Below are the code and all the weights of a small trained network. Each question names an input and a target symbol and asks about switching units off, where a switched-off unit gives its printed mean instead of its output.

import numpy as np


def w(rows, s, z=0):
    codes = np.array(rows[::2]) - 128.0
    scale = np.full(codes.shape[1], s)
    scale[-1] = z or s
    return codes * scale


def norm(h):
    return h / np.sqrt((h * h).mean(-1, keepdims=True) + 1e-5)


def softmax(a):
    e = np.exp(a - a.max(-1, keepdims=True))
    return e / e.sum(-1, keepdims=True)


def log_softmax(a):
    a = a - a.max(-1, keepdims=True)
    return a - np.log(np.exp(a).sum(-1, keepdims=True))


def net(x, mask):
    ids = ['ΔΘΞΦΨαμπ'.index(c) for c in x.split()]
    T = len(ids)
    res = E[ids] + P[:T]
    u = 0
    for l in range(3):
        r = norm(res)
        for j in range(3):
            rows = slice(3 * j, 3 * j + 3)
            q, k, v = (r @ M[l][rows].T for M in (Q, K, V))
            z = softmax(np.where(np.tri(T) > 0, q @ k.T / 3**0.5, -1e9)) @ v
            o = O[l][rows]
            res = res + np.where(mask[u + j], z, o[:, -1]) @ o[:, :-1]
        u += 3
    return log_softmax(norm(res)[-1] @ U[:, :-1].T + U[:, -1])


Q, K, V, O = {}, {}, {}, {}
E = w([
[98,95,162],'Δ',
[130,71,101],'Θ',
[162,181,70],'Ξ',
[42,108,249],'Φ',
[95,175,66],'Ψ',
[226,172,84],'α',
[210,46,197],'μ',
[135,181,178],'π',
],0.017)
P = w([
[174,254,133],'0',
[142,230,189],'1',
[153,196,209],'2',
[145,191,202],'3',
[139,208,196],'4',
[135,207,189],'5',
],0.0035)
Q[0] = w([
[105,104,103],'0.h1',
[218,255,166],'0.h1',
[112,84,3],'0.h1',
[136,98,155],'0.h2',
[235,160,91],'0.h2',
[205,215,122],'0.h2',
[57,252,117],'0.h3',
[71,178,142],'0.h3',
[152,62,102],'0.h3',
],0.0097)
K[0] = w([
[28,135,170],'0.h1',
[241,236,154],'0.h1',
[62,116,40],'0.h1',
[126,90,59],'0.h2',
[172,164,187],'0.h2',
[132,182,126],'0.h2',
[23,190,116],'0.h3',
[53,179,244],'0.h3',
[199,66,76],'0.h3',
],0.011)
V[0] = w([
[62,142,77],'0.h1',
[147,185,156],'0.h1',
[15,76,108],'0.h1',
[170,104,67],'0.h2',
[160,113,163],'0.h2',
[3,141,74],'0.h2',
[202,65,97],'0.h3',
[131,59,102],'0.h3',
[87,83,113],'0.h3',
],0.0067)
O[0] = w([
[65,152,199,66],'0.h1',
[142,135,88,216],'0.h1',
[87,175,133,4],'0.h1',
[179,170,158,68],'0.h2',
[113,140,105,150],'0.h2',
[125,79,151,71],'0.h2',
[146,116,2,36],'0.h3',
[113,195,121,54],'0.h3',
[144,97,240,91],'0.h3',
],0.0063,0.0033)
Q[1] = w([
[95,237,157],'1.h1',
[142,7,133],'1.h1',
[186,143,134],'1.h1',
[20,112,68],'1.h2',
[89,55,56],'1.h2',
[64,176,84],'1.h2',
[56,200,154],'1.h3',
[95,60,112],'1.h3',
[169,54,207],'1.h3',
],0.014)
K[1] = w([
[81,229,136],'1.h1',
[182,143,34],'1.h1',
[182,114,218],'1.h1',
[58,170,69],'1.h2',
[36,123,12],'1.h2',
[90,169,111],'1.h2',
[139,203,107],'1.h3',
[177,57,39],'1.h3',
[203,79,212],'1.h3',
],0.011)
V[1] = w([
[238,171,155],'1.h1',
[188,130,145],'1.h1',
[250,154,126],'1.h1',
[254,146,243],'1.h2',
[182,50,151],'1.h2',
[152,99,6],'1.h2',
[71,196,204],'1.h3',
[136,228,227],'1.h3',
[145,230,231],'1.h3',
],0.0076)
O[1] = w([
[2,132,87,178],'1.h1',
[136,159,104,146],'1.h1',
[115,97,104,154],'1.h1',
[113,14,71,253],'1.h2',
[110,49,195,125],'1.h2',
[202,138,121,48],'1.h2',
[122,147,80,198],'1.h3',
[92,90,57,239],'1.h3',
[118,158,132,244],'1.h3',
],0.0078,0.005)
Q[2] = w([
[155,112,60],'2.h1',
[68,193,155],'2.h1',
[255,188,85],'2.h1',
[246,170,45],'2.h2',
[52,161,183],'2.h2',
[212,128,97],'2.h2',
[132,115,24],'2.h3',
[151,144,33],'2.h3',
[111,99,104],'2.h3',
],0.012)
K[2] = w([
[191,147,221],'2.h1',
[20,132,104],'2.h1',
[159,78,133],'2.h1',
[220,161,179],'2.h2',
[2,100,153],'2.h2',
[205,172,117],'2.h2',
[76,183,164],'2.h3',
[34,211,151],'2.h3',
[88,111,217],'2.h3',
],0.013)
V[2] = w([
[102,133,89],'2.h1',
[106,6,178],'2.h1',
[137,91,87],'2.h1',
[38,32,97],'2.h2',
[124,132,50],'2.h2',
[165,178,115],'2.h2',
[164,65,195],'2.h3',
[146,137,104],'2.h3',
[141,200,101],'2.h3',
],0.012)
O[2] = w([
[185,134,70,167],'2.h1',
[133,116,147,114],'2.h1',
[197,114,208,140],'2.h1',
[134,151,89,253],'2.h2',
[78,119,123,159],'2.h2',
[47,139,254,82],'2.h2',
[84,117,109,78],'2.h3',
[104,77,126,116],'2.h3',
[157,157,119,118],'2.h3',
],0.0072,0.0046)
U = w([
[172,31,158,158],'Δ',
[139,130,151,76],'Θ',
[72,159,168,163],'Ξ',
[176,128,148,255],'Φ',
[75,90,42,81],'Ψ',
[184,133,232,159],'α',
[124,251,149,103],'μ',
[113,154,164,155],'π',
],0.017,0.0074)

Each question gives the input, a string of symbols that net reads in full, and the target symbol t.
The units are the heads (3 rows each of Q, K, V and O). Each row of codes is followed by its name. A weight is (code - 128) times the scale printed after its matrix; where a second scale follows, it is the last column's (O and U).
mask holds one flag per head, layer by layer. A switched-off head (its flag False) gives its mean, the last column of its rows in O, instead of its output. The means were averaged over made-up inputs and are rounded, as every weight is.
A unit's drop is (log p(t) with every unit on - log p(t) with that unit switched off) / (log p(t) with every unit on - log p(t) with every unit switched off).
The circuit of an input: a set's keep is (log p(t) with only the set's units on - log p(t) with every unit switched off) / (log p(t) with every unit on - log p(t) with every unit switched off). Starting from all 9 units, units are removed one at a time, each time the one whose removal leaves the highest keep (on an exact tie, the one counted first), for as long as the keep stays at least 0.8.
circuit, biggest first: the units of the circuit, biggest drop first
unit that matters most: the unit with the biggest drop
heads that matter: for each layer, one digit per head in row order, 1 if its drop is at least 0.15 and else 0, layers parted by /
drop of u: that unit's drop, to one decimal
input Φ Φ π Φ Φ, target Ψ: heads that matter	000 / 001 / 010
input Δ Φ Ξ, target Ξ: heads that matter	011 / 100 / 010
input Φ μ Θ Ξ, target Δ: heads that matter	000 / 010 / 010
input μ Δ Φ, target Δ: unit that matters most	2.h2
input Ξ Ξ Ξ, target μ: heads that matter	001 / 011 / 010
input Δ Ψ π Ψ π Θ, target α: circuit, biggest first	[1.h2, 1.h3]
input Δ Θ α Θ, target α: heads that matter	001 / 010 / 000
input μ Ψ Ξ, target Δ: circuit, biggest first	[1.h2, 2.h1]
input α Ψ Ψ, target μ: heads that matter	000 / 010 / 000
input π α Φ, target Ψ: heads that matter	000 / 100 / 010
input Δ Ψ Φ π α, target Ψ: heads that matter	100 / 011 / 010
input Φ Ψ μ π π, target Ψ: heads that matter	000 / 010 / 000
input Ψ Ξ Ξ Ξ, target μ: circuit, biggest first	[2.h2, 1.h2]
input μ Ψ Δ μ Φ, target Δ: unit that matters most	1.h3
input Δ Φ α Φ π α, target Ψ: heads that matter	101 / 011 / 011
input μ Ξ α, target Δ: drop of 2.h1	0.3
input Ψ Ξ π, target Ψ: drop of 1.h2	0.1
input Θ Δ Φ Ξ, target Ξ: drop of 0.h3	1.1
